Below are the code and all the weights of a small trained network. Each question names an input and a target symbol and asks about switching units off, where a switched-off unit gives its printed mean instead of its output.

import numpy as np


def w(rows, s, z=0):
    codes = np.array(rows[::2]) - 128.0
    scale = np.full(codes.shape[1], s)
    scale[-1] = z or s
    return codes * scale


def f(y):
    return np.maximum(y, 0)


def softmax(a):
    e = np.exp(a - a.max(-1, keepdims=True))
    return e / e.sum(-1, keepdims=True)


def log_softmax(a):
    a = a - a.max(-1, keepdims=True)
    return a - np.log(np.exp(a).sum(-1, keepdims=True))


def net(x, mask):
    ids = ['αβγδεζθλμξπτφψω'.index(c) for c in x.split()]
    T = len(ids)
    res = E[ids] + P[:T]
    r = res
    for j in range(2):
        rows = slice(2 * j, 2 * j + 2)
        q, k, v = (r @ M[0][rows].T for M in (Q, K, V))
        z = softmax(np.where(np.tri(T) > 0, q @ k.T / 2**0.5, -1e9)) @ v
        o = O[0][rows]
        res = res + np.where(mask[j], z, o[:, -1]) @ o[:, :-1]
    y = f(res @ A[0][:, :-1].T + A[0][:, -1])
    res = res + np.where(mask[2:14], y, B[0][:, -1]) @ B[0][:, :-1]
    return log_softmax(res[-1] @ U[:, :-1].T + U[:, -1])


Q, K, V, O, A, B = {}, {}, {}, {}, {}, {}
E = w([
[63,126,76,111,127,180,64,148,170,142,166],'α',
[106,154,31,100,193,157,182,189,181,73,201],'β',
[169,129,46,144,175,35,82,156,195,171,102],'γ',
[96,146,40,15,197,103,128,128,165,119,130],'δ',
[94,96,141,109,156,66,157,242,113,101,190],'ε',
[151,161,131,53,192,112,183,176,108,207,85],'ζ',
[81,127,178,144,122,135,40,199,145,186,150],'θ',
[167,80,164,42,103,50,92,159,141,173,127],'λ',
[69,91,91,128,107,113,108,224,249,121,94],'μ',
[58,127,76,144,196,51,52,164,138,106,173],'ξ',
[170,124,74,156,163,78,145,223,201,209,30],'π',
[217,158,93,104,148,115,65,101,182,254,116],'τ',
[27,93,46,25,157,121,98,151,140,35,219],'φ',
[103,90,129,188,87,123,64,215,192,148,159],'ψ',
[115,175,93,73,194,115,78,117,121,164,182],'ω',
],0.0087)
P = w([
[124,145,143,129,93,110,134,111,118,135,137],'0',
[105,6,134,59,175,169,113,176,199,192,211],'1',
[129,195,68,125,117,113,151,140,153,158,142],'2',
[127,143,124,124,126,143,94,156,78,99,86],'3',
[145,13,140,60,164,183,63,200,184,185,153],'4',
[128,192,72,123,107,106,138,132,154,166,138],'5',
[81,102,142,142,143,124,132,75,127,135,127],'6',
],0.013)
Q[0] = w([
[54,130,90,121,175,61,135,169,163,232,215],'h0',
[166,51,128,106,194,161,71,210,108,100,130],'h0',
[147,89,73,86,220,134,61,194,138,193,136],'h1',
[203,86,168,147,140,255,91,131,80,40,43],'h1',
],0.024)
K[0] = w([
[91,129,184,167,137,124,175,22,137,98,96],'h0',
[160,140,122,119,149,160,67,177,109,90,89],'h0',
[107,131,144,173,153,159,109,94,79,32,33],'h1',
[148,143,81,92,166,139,57,255,81,108,114],'h1',
],0.031)
V[0] = w([
[105,3,156,42,27,244,66,138,181,175,98],'h0',
[71,230,107,108,127,190,70,29,100,88,187],'h0',
[145,104,44,35,135,125,240,123,155,66,60],'h1',
[165,222,183,90,152,176,133,71,90,244,27],'h1',
],0.018)
O[0] = w([
[78,98,59,78,14,92,166,130,113,111,184,136],'h0',
[189,113,87,203,141,48,136,221,65,144,140,163],'h0',
[143,119,176,154,173,92,160,69,189,123,245,82],'h1',
[46,105,96,187,161,131,128,60,106,230,104,3],'h1',
],0.011,0.0048)
A[0] = w([
[143,166,152,162,156,136,110,107,192,126,151,138],'n0',
[83,213,124,208,92,100,161,70,72,106,25,69],'n1',
[96,132,143,168,142,143,158,42,124,129,147,84],'n2',
[119,56,141,111,167,210,91,122,148,160,106,105],'n3',
[145,236,161,134,127,140,140,101,165,76,94,158],'n4',
[145,213,122,143,61,94,138,124,87,64,88,53],'n5',
[64,215,104,122,44,122,124,93,116,108,79,117],'n6',
[109,139,111,222,90,133,183,44,70,101,110,93],'n7',
[114,140,212,91,147,65,123,71,1,95,108,153],'n8',
[57,206,91,155,86,93,130,132,110,145,80,179],'n9',
[188,122,86,78,129,165,102,121,165,155,76,83],'n10',
[101,37,145,137,175,171,143,85,151,165,137,2],'n11',
],0.012,0.0055)
B[0] = w([
[90,149,170,69,125,77,183,167,94,112,128,222],'n0',
[16,181,67,114,160,131,117,200,182,62,216,179],'n1',
[115,104,193,149,75,111,74,195,147,168,6,182],'n2',
[107,183,112,175,181,54,162,55,145,118,62,228],'n3',
[145,70,69,164,63,91,60,92,104,122,134,210],'n4',
[46,134,174,193,164,146,145,75,104,179,169,224],'n5',
[193,75,110,186,167,115,173,199,196,100,100,250],'n6',
[166,116,174,121,210,154,147,77,130,84,146,144],'n7',
[132,101,103,37,99,176,163,122,157,193,139,142],'n8',
[192,160,179,65,93,136,128,39,60,160,103,240],'n9',
[88,100,161,121,131,199,133,142,117,103,153,220],'n10',
[196,142,99,153,55,209,114,162,125,130,235,209],'n11',
],0.013,0.014)
U = w([
[152,145,126,157,62,103,183,65,105,158,149,122],'α',
[225,204,124,140,52,108,131,173,127,27,131,37],'β',
[45,99,152,124,145,65,129,54,169,84,89,252],'γ',
[62,100,206,89,169,57,176,153,189,190,134,133],'δ',
[89,130,172,41,25,149,96,97,154,98,177,166],'ε',
[119,190,229,99,62,167,124,127,174,133,150,49],'ζ',
[35,155,125,118,85,166,182,204,146,92,119,97],'θ',
[206,112,131,79,111,128,159,114,178,150,83,204],'λ',
[86,90,42,175,94,97,166,96,238,136,187,179],'μ',
[105,49,109,207,198,121,49,154,163,187,149,194],'ξ',
[144,151,110,189,63,98,114,169,183,136,103,90],'π',
[172,186,144,145,188,146,173,60,205,93,153,121],'τ',
[133,134,149,176,133,132,137,128,170,157,254,31],'φ',
[187,90,221,193,185,166,148,138,151,76,107,19],'ψ',
[102,177,32,76,78,104,77,210,139,182,131,234],'ω',
],0.0041,0.0035)

Each question gives the input, a string of symbols that net reads in full, and the target symbol t.
The units are the heads (2 rows each of Q, K, V and O) and the neurons (one row each of A and B). Each row of codes is followed by its name. A weight is (code - 128) times the scale printed after its matrix; where a second scale follows, it is the last column's (O, A, B and U).
mask holds one flag per unit, heads first, then neurons. A switched-off unit (its flag False) gives its mean, the last column of its rows in O or B, instead of its output. The means were averaged over made-up inputs and are rounded, as every weight is.
A unit's drop is (log p(t) with every unit on - log p(t) with that unit switched off) / (log p(t) with every unit on - log p(t) with every unit switched off).
The circuit of an input: a set's keep is (log p(t) with only the set's units on - log p(t) with every unit switched off) / (log p(t) with every unit on - log p(t) with every unit switched off). Starting from the 12 units with the biggest drops (on a tie, the unit counted first), units are removed one at a time, each time the one whose removal leaves the highest keep (on an exact tie, the one counted first), for as long as the keep stays at least 0.8.
units of the circuit, in order: the units of the circuit, biggest drop first
most important unit: the unit with the biggest drop
top k neurons: the k neurons with the biggest drops, biggest first
which heads matter: for each layer, one digit per head in row order, 1 if its drop is at least 0.15 and else 0, layers parted by /
input ω ξ μ, target ω: which heads matter => 11
input δ γ μ, target δ: which heads matter => 01
input γ δ ξ, target γ: which heads matter => 10
input ω α δ ψ π, target θ: top neuron => n10
input ξ ξ μ, target ξ: which heads matter => 11
input λ λ θ, target λ: top 3 neurons => n6, n9, n5
input γ γ ζ β, target β: top 3 neurons => n5, n4, n0
input θ δ λ μ θ ζ, target θ: units of the circuit, in order => h1, n10
input α ω θ β δ ψ, target α: which heads matter => 10
input α ω μ λ α φ, target α: units of the circuit, in order => h0, n9, n5, h1
input ε ξ ψ, target ε: units of the circuit, in order => h1, h0, n6, n4
input β ζ β δ δ β γ, target γ: which heads matter => 10
input λ δ θ ψ μ ψ ξ, target ξ: top 2 neurons => n9, n5
input τ δ μ δ β δ, target τ: most important unit => n9
input π ψ θ δ δ, target φ: units of the circuit, in order => h1, n11
input β φ θ λ ε, target μ: units of the circuit, in order => h1, h0, n9
input γ γ ε β ε, target δ: which heads matter => 11
input γ π ζ φ π, target β: units of the circuit, in order => h1, h0
input λ ζ λ δ δ π, target λ: units of the circuit, in order => n9, h0, n6, h1
input φ γ ξ θ δ γ, target φ: units of the circuit, in order => n5, h1, h0
input π γ β, target π: top neuron => n2
input φ θ ξ α μ, target ω: which heads matter => 10
input ε δ μ ω, target ω: top 2 neurons => n1, n5
input δ γ θ, target δ: units of the circuit, in order => h1, n0, n11
input ψ ζ ψ ζ δ α, target ψ: top 2 neurons => n6, n5
